Stage of each row:
9  13  4  5  -2  -14  -9  -6  12  11  31  13  -28  -3  -5  -8  -41  7  44  3  6  -21  -12  -29 -> 3
3  20  15  -4  21  -11  -15  -12  2  -8  38  7  -17  11  35  26  10  -6  73  7  6  -38  -4  11 -> 1
3  5  17  -3  3  -9  2  -9  15  6  -2  5  -8  1  -2  6  -25  10  22  -1  11  -20  -2  4 -> 2
12  13  -9  11  -2  -30  -6  -7  7  0  48  6  -35  -8  0  -3  -46  4  59  10  -7  -24  7  -15 -> 3
11  3  -8  -4  1  -19  -10  -6  -9  12  39  11  -32  1  8  12  -16  9  47  14  4  -13  -12  -12 -> 3
2  12  25  3  0  1  0  -14  23  7  -8  -7  -21  -1  9  2  -29  -6  58  -11  4  -43  -9  -5 -> 1
5  22  36  5  16  -29  -12  1  14  -7  17  20  -25  7  20  4  -23  -2  74  -14  10  -45  -6  -1 -> 1
14  11  38  -7  -4  5  -6  -12  26  -4  -25  4  -13  5  59  16  0  -5  60  -13  12  -26  -1  10 -> 0
0  10  23  4  -1  -1  -7  -12  18  -9  -15  0  -21  -1  66  3  -4  -9  90  -18  12  -62  -2  -20 -> 0
3  18  18  -4  4  0  -1  -6  20  -11  -41  -6  4  -13  69  15  6  -15  80  -25  9  -57  2  4 -> 0
7  2  6  -7  -2  -9  -1  -10  12  6  21  -4  -14  10  1  3  -25  2  58  -2  7  -36  -12  -8 -> 2
4  3  17  -6  13  -24  -13  -14  6  -19  32  7  -37  9  3  16  -11  -2  53  6  26  -24  -11  -10 -> 2
5  14  13  4  -7  -20  4  -10  20  4  7  7  -29  -10  -59  -7  -44  1  44  -4  3  -27  -7  -18 -> 3
1  10  17  -4  3  0  -6  4  9  -5  -8  3  -3  8  77  24  26  3  78  -11  8  -40  4  8 -> 0
10  14  19  -1  4  -14  -16  -6  10  -6  13  8  -26  -8  56  13  -8  -7  80  -10  4  -39  1  -14 -> 1
2  6  21  -3  1  -1  4  -15  28  4  -23  6  1  8  1  10  -14  0  32  -11  9  -38  2  10 -> 1
-4  13  30  -3  -2  1  -1  -11  23  -3  -18  33  -15  -1  60  13  -12  -5  71  -13  17  -49  3  -9 -> 0
29  19  -2  -1  17  -15  -15  -11  -8  -9  56  8  -21  12  23  21  7  5  66  17  7  -13  -11  9 -> 2
6  4  21  12  -2  2  -10  -13  18  0  1  10  -18  1  8  0  -32  -10  43  -14  3  -47  -15  -9 -> 1
1  11  21  -4  3  -11  -9  -8  21  -5  -5  -14  -18  3  47  11  -10  -3  67  -13  8  -48  -9  -12 -> 1
-2  6  -9  -2  2  -16  -10  4  0  -3  36  1  -28  3  -1  10  -15  5  41  12  2  6  -9  -11 -> 3
-6  12  28  4  -3  11  6  -4  23  -3  -30  -7  -11  -1  77  6  -19  -10  77  -19  14  -57  0  0 -> 0
15  22  -5  -3  10  -15  -17  -7  -2  2  45  13  -20  8  -1  13  -7  5  40  19  -2  -6  -2  3 -> 3
6  1  1  -14  5  1  -1  -9  -3  2  19  2  -3  12  -5  19  -5  7  29  13  -1  -9  -8  19 -> 2
10  20  8  3  5  -14  -8  -4  25  7  28  3  -21  1  13  -10  -30  1  67  -14  1  -40  -4  -18 -> 2
2  8  23  -6  1  -5  -6  -14  16  0  6  -6  -18  -1  13  1  -31  -5  62  -10  11  -44  -13  2 -> 1
0  -3  8  -14  1  0  13  -8  7  6  -14  9  10  14  -19  19  6  13  -8  10  8  9  6  23 -> 3
1  34  1  5  -3  -14  -17  -5  11  7  23  5  -30  -37  -22  -13  -50  1  48  2  -7  -26  -13  -17 -> 3
-3  16  23  -2  -7  1  1  -6  30  -9  -26  -5  -11  0  47  0  -24  -3  76  -13  10  -52  8  -10 -> 0
4  21  26  9  -2  -1  -9  -5  36  -1  14  -16  -37  -10  44  -15  -53  1  96  -23  5  -72  -18  -25 -> 0
1  22  13  7  7  -6  -13  -11  18  6  20  8  -26  1  26  3  -30  -8  80  -5  0  -52  -8  -4 -> 1
6  1  -4  -3  -8  -14  3  1  15  2  14  9  -34  -15  -16  3  -43  10  33  12  -2  -14  -8  -18 -> 3
11  14  -22  -6  6  -17  -14  24  2  3  56  16  -31  8  3  7  -14  3  65  22  2  -14  -14  1 -> 3
1  4  45  6  -7  5  9  -11  33  0  -52  -2  0  -8  32  -3  -21  15  48  -22  17  -56  1  -9 -> 0
6  5  6  -3  -16  -9  4  -7  27  8  0  6  -23  -3  -30  12  -52  0  29  3  9  -27  -3  -22 -> 3
4  9  -7  -27  6  -14  0  -5  -3  4  32  16  -17  19  -8  17  4  8  33  16  3  5  7  4 -> 3
3  7  32  -6  -9  16  15  -18  32  -4  -48  -10  -3  -8  59  7  -16  -6  83  -27  19  -67  0  4 -> 0

Levels:
9  -19  -1  -4  13  6  6  -6  -19  -16  7  20  -12  19  -6  -15  8  13  20  -12  37  -1  -5  -5 -> 4
18  -24  -3  11  6  -7  30  -4  -28  -8  10  -10  -17  7  18  -24  -7  17  8  -3  46  -3  -4  -3 -> 5
3  -5  13  -2  12  5  4  0  -80  -1  1  15  -12  13  -39  -12  6  3  13  13  -22  -18  -18  -2 -> 4
6  12  4  -7  14  13  14  1  -72  -6  3  12  -9  7  -22  -6  6  11  7  -9  9  -8  -10  -7 -> 2
-6  6  18  -13  24  9  -28  -1  -91  1  0  28  -3  6  -84  -3  14  -11  45  -22  -107  -30  -17  0 -> 1
-2  9  -2  -6  8  1  19  8  -59  -5  8  -2  -2  7  -8  -6  6  10  11  -7  17  -8  -12  -2 -> 3
0  -13  13  8  16  3  8  13  -95  -4  7  20  -16  15  -56  -14  8  18  20  -16  -31  -24  -11  -13 -> 4
-3  31  13  -10  17  7  2  10  -62  11  -13  7  -6  1  -37  -8  6  -3  5  -9  -41  -4  -8  0 -> 0
-1  -18  -8  0  14  2  9  4  -56  5  1  -6  -17  -3  1  -4  0  11  19  5  4  -8  -11  -7 -> 6
8  12  -2  -10  9  8  9  9  -27  23  5  24  5  -6  -3  -3  2  12  -2  12  22  -9  -6  -4 -> 1
-4  51  10  -2  7  2  -1  9  -32  -1  -3  5  17  19  -18  -2  -3  2  -5  -6  -2  -3  0  -1 -> 0
11  -28  20  8  21  1  -4  -1  -98  -2  17  24  -22  6  -39  -17  -4  8  21  -13  -38  -20  -24  8 -> 4
-4  36  7  -6  8  11  1  10  -43  1  21  13  3  12  -32  0  -8  3  -3  -11  -26  -3  -12  9 -> 0
-12  -10  12  9  8  -7  23  2  -32  -8  12  -5  -20  4  19  -16  -3  18  17  7  72  2  -5  0 -> 5
4  -21  1  -6  8  6  -6  -3  -12  -5  2  14  -5  1  -29  -8  1  -42  7  -14  -4  -24  -10  0 -> 2
12  -24  -10  3  0  -2  21  -2  3  -5  10  2  -4  -4  15  -16  -1  7  10  3  63  3  -2  16 -> 4
10  -28  7  7  3  1  -1  -5  -36  -3  17  3  -24  5  -3  -7  -2  12  20  -2  26  1  4  5 -> 5
10  0  9  -8  6  6  5  -9  -6  -4  3  0  -16  4  10  -1  1  17  4  -3  45  -1  -6  -9 -> 1
13  -11  -12  -3  7  1  20  1  -27  -3  2  -13  -15  -3  21  -19  5  13  5  -3  66  1  -15  -1 -> 4
9  -20  4  -9  9  -4  18  10  -35  -4  -8  -2  -11  5  21  -13  2  22  -7  -3  58  -6  -10  5 -> 4
7  17  12  3  6  7  10  6  -66  1  -3  -5  -6  14  -20  -10  4  31  14  -10  27  -1  -8  -13 -> 2
13  -60  -2  -8  7  13  16  -9  -32  -9  -2  11  -5  -1  -9  -11  -1  13  9  -17  37  -7  -5  -6 -> 3
4  6  -2  -5  4  7  21  -1  -20  -2  0  12  -9  11  -8  1  1  7  -5  -7  23  -4  3  4 -> 1
-9  22  0  -14  8  45  5  7  -28  -7  -7  10  -13  1  -11  -21  0  10  3  1  12  -12  -2  -1 -> 1
4  0  8  -9  6  8  13  -1  -80  -6  -3  -12  -13  0  -19  -5  7  10  36  -8  14  -9  -23  -6 -> 4
-2  10  -8  -9  9  -1  9  7  -42  -1  -11  16  -2  -7  -35  12  -5  4  -11  -22  -15  -11  -8  1 -> 1
5  5  1  -3  23  9  -8  2  -2  0  7  0  1  5  -12  9  -3  5  5  12  -21  -3  -4  -1 -> 0
6  -44  -7  9  19  0  17  -5  -6  1  17  -9  -9  9  14  -5  7  12  13  -15  71  0  -7  -14 -> 5
5  -22  -10  -22  12  -4  9  -3  -47  1  14  7  -10  14  -21  -12  -10  13  18  -11  15  -19  -11  5 -> 5

Stage of each row:
11  -32  -5  -1  5  -6  -11  31  42  33  2  -26  10  -3  21  -32  -15  58  15  39  7  18  -15  3 -> 5
9  22  -50  18  4  11  0  -20  2  1  -22  16  3  -1  -26  7  -15  31  6  29  -16  -3  -20  27 -> 2
6  -41  -35  38  -3  15  -7  -47  3  9  -9  -41  -4  -10  -3  -7  -33  78  -14  23  10  -10  -39  6 -> 2
23  -30  0  2  -6  16  14  41  -1  24  4  0  2  7  10  7  6  62  21  46  15  6  -7  2 -> 5
11  -25  -13  9  10  0  1  21  16  46  5  -29  1  -5  25  -23  0  50  11  18  1  0  -21  -12 -> 4
70  -55  -1  26  -4  -16  12  64  -6  45  21  -16  -8  10  21  -11  -18  104  19  79  11  -3  1  -6 -> 7
25  -33  -35  14  5  -4  8  -25  -8  10  4  -7  -4  -19  -2  1  -9  63  14  19  11  -1  -8  15 -> 3
22  -27  -44  26  6  1  5  -6  -12  30  -31  -7  -7  -7  10  11  -2  70  22  47  10  11  -21  15 -> 4
4  -55  -4  17  -5  -10  21  30  -4  37  13  -11  -3  2  31  -10  -11  68  20  60  20  18  0  5 -> 7
25  -77  -20  18  4  -4  10  45  -25  30  18  18  -13  12  13  18  0  95  41  60  9  -8  -12  17 -> 6
-8  -55  26  -5  -23  9  15  0  10  38  5  -59  4  -20  26  -3  -35  40  30  3  32  0  -19  -4 -> 5
14  -4  -19  5  10  11  0  -43  3  47  0  -31  15  -4  -2  18  -18  30  12  0  12  -4  -44  5 -> 3
43  -47  -18  18  -6  4  10  43  -45  26  8  19  -9  14  12  21  36  97  17  59  15  -6  0  15 -> 6
-7  -47  14  31  -3  -17  13  90  27  43  25  -7  5  32  35  -39  -16  47  0  57  22  6  14  -16 -> 7
1  -26  -1  23  -2  -7  4  62  -15  27  4  -5  -1  4  9  -24  -19  69  18  71  6  8  -7  -9 -> 9
3  -23  -4  12  7  -6  -3  26  27  28  -2  -17  3  -9  13  -24  -12  35  8  38  8  5  -11  5 -> 4
8  -47  -33  24  10  -3  2  -11  -23  31  -15  32  -7  -7  21  16  -9  68  23  47  -8  -21  -13  20 -> 4
18  -31  18  9  -8  0  12  77  9  24  19  -1  1  5  39  -4  -5  44  15  43  2  10  5  -7 -> 8
18  -10  -16  4  17  5  8  9  13  23  -2  -10  5  -5  0  6  2  35  -28  9  -6  2  -5  8 -> 3
29  -54  -38  16  -4  -13  10  70  -22  25  19  11  -6  13  7  -5  -7  96  25  90  0  -10  3  -14 -> 7
20  -11  -55  24  -11  2  -19  -1  3  15  -19  6  11  45  -14  -16  -27  48  44  57  -12  -16  -26  -1 -> 2
11  -16  -37  10  0  14  5  -27  9  14  -30  0  4  -16  -24  -11  -43  34  12  31  -4  -4  -19  16 -> 1
17  -58  -25  4  -2  1  -7  11  5  24  -10  -15  9  0  7  3  -11  60  14  30  13  3  -14  11 -> 4
42  -33  -20  38  -21  -12  15  18  -33  17  -4  0  1  0  2  32  5  81  35  27  -8  -11  4  10 -> 5
39  -32  -23  16  8  5  28  20  -41  44  -17  11  -2  8  -2  23  -2  74  30  41  8  0  -1  21 -> 5
3  -62  -69  25  -6  6  3  -65  2  23  0  -42  18  -17  -5  -12  -59  69  6  35  0  -22  -54  12 -> 2
10  -30  -3  -33  6  -6  17  2  -34  24  -6  -9  -5  8  1  41  -19  70  11  1  10  -6  -9  14 -> 9
12  -64  -27  -5  -1  -2  9  48  -10  30  8  8  -5  7  15  -3  0  91  25  60  11  -7  5  -15 -> 6
-10  -41  -58  25  -3  15  13  -41  10  16  -11  -38  6  -12  -16  1  -62  52  -1  24  -6  -8  -38  -7 -> 1
4  -14  3  17  15  5  1  -99  12  19  -5  -36  16  -19  14  14  -17  26  -3  -34  16  6  -1  6 -> 3
7  -13  41  3  15  -2  19  34  28  41  10  -43  15  -10  20  -24  -10  17  -10  19  32  5  -17  -11 -> 5
1  -50  -56  23  10  12  9  -52  29  23  9  -55  19  -7  2  -50  -77  50  1  33  2  -9  -50  -6 -> 1

Levels:
-21  -80  -23  -29  -19  -5  8  -35  7  -12  -20  -105  33  -26  4  43  -1  -4  3  -5  -3  -1  -3  -11 -> 5
-22  -70  -20  -29  -8  3  15  -41  25  -24  -18  -78  22  -25  -3  27  -7  -14  15  -17  -2  21  -9  -14 -> 1
-15  -63  -18  -18  7  -17  11  -53  2  -8  -14  -115  26  -27  -2  22  -6  -3  4  -1  -1  7  3  -13 -> 5
-11  -38  -15  -4  6  -5  9  -42  15  -7  -12  -86  22  -16  -8  15  -5  -14  3  -1  1  13  5  -7 -> 3
-14  -67  -24  -18  14  -7  10  -60  18  -9  -14  -102  24  -30  -7  20  -7  -8  10  -10  2  16  9  -15 -> 2
